Below are the code and all the weights of a small trained network. Each question names an input and a class and asks about switching units off, where a switched-off unit gives its printed mean instead of its output.

import numpy as np


def w(rows, s, z=0):
    codes = np.array(rows[::2]) - 128.0
    scale = np.full(codes.shape[1], s)
    scale[-1] = z or s
    return codes * scale


def f(y):
    return y / 2 * (1 + np.tanh(0.7978845608 * (y + 0.044715 * y**3)))


def log_softmax(a):
    a = a - a.max(-1, keepdims=True)
    return a - np.log(np.exp(a).sum(-1, keepdims=True))


def net(x, mask):
    res = np.array(x, float).reshape(1, 8) / 4 @ E
    y = f(res @ A[0][:, :-1].T + A[0][:, -1])
    res = res + np.where(mask, y, B[0][:, -1]) @ B[0][:, :-1]
    return log_softmax(res[-1] @ U[:, :-1].T + U[:, -1])


A, B = {}, {}
E = w([
[166,150,151,76,175,174,76],'x0',
[115,136,138,182,95,130,114],'x1',
[71,194,65,122,184,172,99],'x2',
[180,104,114,161,123,254,137],'x3',
[164,141,74,96,83,147,144],'x4',
[126,84,200,159,200,119,86],'x5',
[156,197,106,213,119,106,58],'x6',
[25,218,192,142,129,165,128],'x7',
],0.008)
A[0] = w([
[111,122,132,139,161,104,118,101],'neuron 1',
[102,102,176,144,134,216,82,188],'neuron 2',
[58,156,166,124,105,129,126,139],'neuron 3',
[150,123,167,114,177,115,85,130],'neuron 4',
[122,118,121,146,136,152,130,109],'neuron 5',
[159,136,160,151,179,211,115,252],'neuron 6',
[104,140,206,130,116,124,164,244],'neuron 7',
[134,170,141,181,106,121,96,68],'neuron 8',
[108,112,76,30,134,91,149,148],'neuron 9',
[92,155,100,153,131,84,73,85],'neuron 10',
[147,134,112,158,174,240,86,166],'neuron 11',
[165,97,210,144,119,88,120,226],'neuron 12',
[93,100,156,105,141,133,146,71],'neuron 13',
[107,183,114,147,152,56,61,128],'neuron 14',
[135,135,105,173,96,156,153,216],'neuron 15',
[144,168,149,85,160,178,140,208],'neuron 16',
[84,81,192,110,120,115,127,125],'neuron 17',
[156,12,93,153,69,105,132,254],'neuron 18',
[77,134,177,165,80,174,180,164],'neuron 19',
],0.011,0.0032)
B[0] = w([
[111,167,138,140,125,136,136,142],'neuron 1',
[88,58,174,148,126,139,72,223],'neuron 2',
[135,109,174,171,148,82,126,198],'neuron 3',
[95,134,220,192,63,103,131,175],'neuron 4',
[146,131,130,131,112,124,104,135],'neuron 5',
[57,120,164,105,83,138,53,243],'neuron 6',
[118,110,212,188,149,85,48,211],'neuron 7',
[159,122,89,59,156,130,189,165],'neuron 8',
[128,96,58,48,198,184,181,211],'neuron 9',
[195,187,78,133,154,144,189,174],'neuron 10',
[55,45,184,82,61,116,15,254],'neuron 11',
[85,101,188,150,144,122,44,205],'neuron 12',
[127,110,140,116,131,144,124,155],'neuron 13',
[228,254,123,163,156,112,211,208],'neuron 14',
[74,94,176,173,119,118,90,184],'neuron 15',
[75,67,136,89,103,137,109,201],'neuron 16',
[138,115,156,105,130,127,93,188],'neuron 17',
[139,115,158,163,245,94,88,254],'neuron 18',
[129,108,239,198,124,60,156,210],'neuron 19',
],0.0073,0.0082)
U = w([
[200,203,88,125,209,97,234,23],'0',
[70,159,54,20,55,212,172,5],'1',
[104,243,211,213,44,45,160,123],'2',
[73,33,202,130,125,95,2,232],'3',
],0.007,0.0016)

Each question gives the input, the list of numbers given to net, and the class t.
The units are the neurons (one row each of A and B). Each row of codes is followed by its name. A weight is (code - 128) times the scale printed after its matrix; where a second scale follows, it is the last column's (A, B and U).
mask holds one flag per neuron, in row order. A switched-off neuron (its flag False) gives its mean, the last column of its row in B, instead of its output. The means were averaged over made-up inputs and are rounded, as every weight is.
A unit's drop is (log p(t) with every unit on - log p(t) with that unit switched off) / (log p(t) with every unit on - log p(t) with every unit switched off).
The circuit of an input: a set's keep is (log p(t) with only the set's units on - log p(t) with every unit switched off) / (log p(t) with every unit on - log p(t) with every unit switched off). Starting from the 12 units with the biggest drops (on a tie, the unit counted first), units are removed one at a time, each time the one whose removal leaves the highest keep (on an exact tie, the one counted first), for as long as the keep stays at least 0.8.
circuit, biggest first: the units of the circuit, biggest drop first
k most important neurons: the k neurons with the biggest drops, biggest first
drop when u is switched off: that unit's drop, to one decimal
input [-4,-6,1,-5,4,-5,-6,-4], class 1: circuit, biggest first => (neuron 9)
input [5,-7,1,7,-6,-7,-8,-3], class 1: circuit, biggest first => (neuron 9; neuron 7)
input [8,-2,-5,-8,-7,-6,1,-2], class 2: circuit, biggest first => (neuron 14; neuron 11)
input [-2,7,-2,-8,-5,-8,-5,-6], class 0: 4 most important neurons => (neuron 11; neuron 9; neuron 6; neuron 2)
input [-6,-7,7,4,3,2,8,-3], class 2: circuit, biggest first => (neuron 2; neuron 14)
input [6,2,-6,-6,-4,-6,5,-4], class 2: 2 most important neurons => (neuron 12; neuron 9)
input [6,2,-8,-5,-1,7,5,6], class 2: 3 most important neurons => (neuron 14; neuron 11; neuron 4)
input [-1,8,-1,1,8,-6,2,-3], class 0: 2 most important neurons => (neuron 11; neuron 6)
input [-1,-5,-4,-7,7,-6,-2,0], class 1: drop when neuron 14 is switched off => 0.2
input [-2,-5,-4,-5,7,-8,0,-7], class 0: drop when neuron 18 is switched off => 0.2
input [-4,0,6,-4,-3,-7,6,3], class 0: drop when neuron 10 is switched off => 0.1
input [2,-4,3,-8,-2,-1,7,-6], class 0: drop when neuron 17 is switched off => 0.0
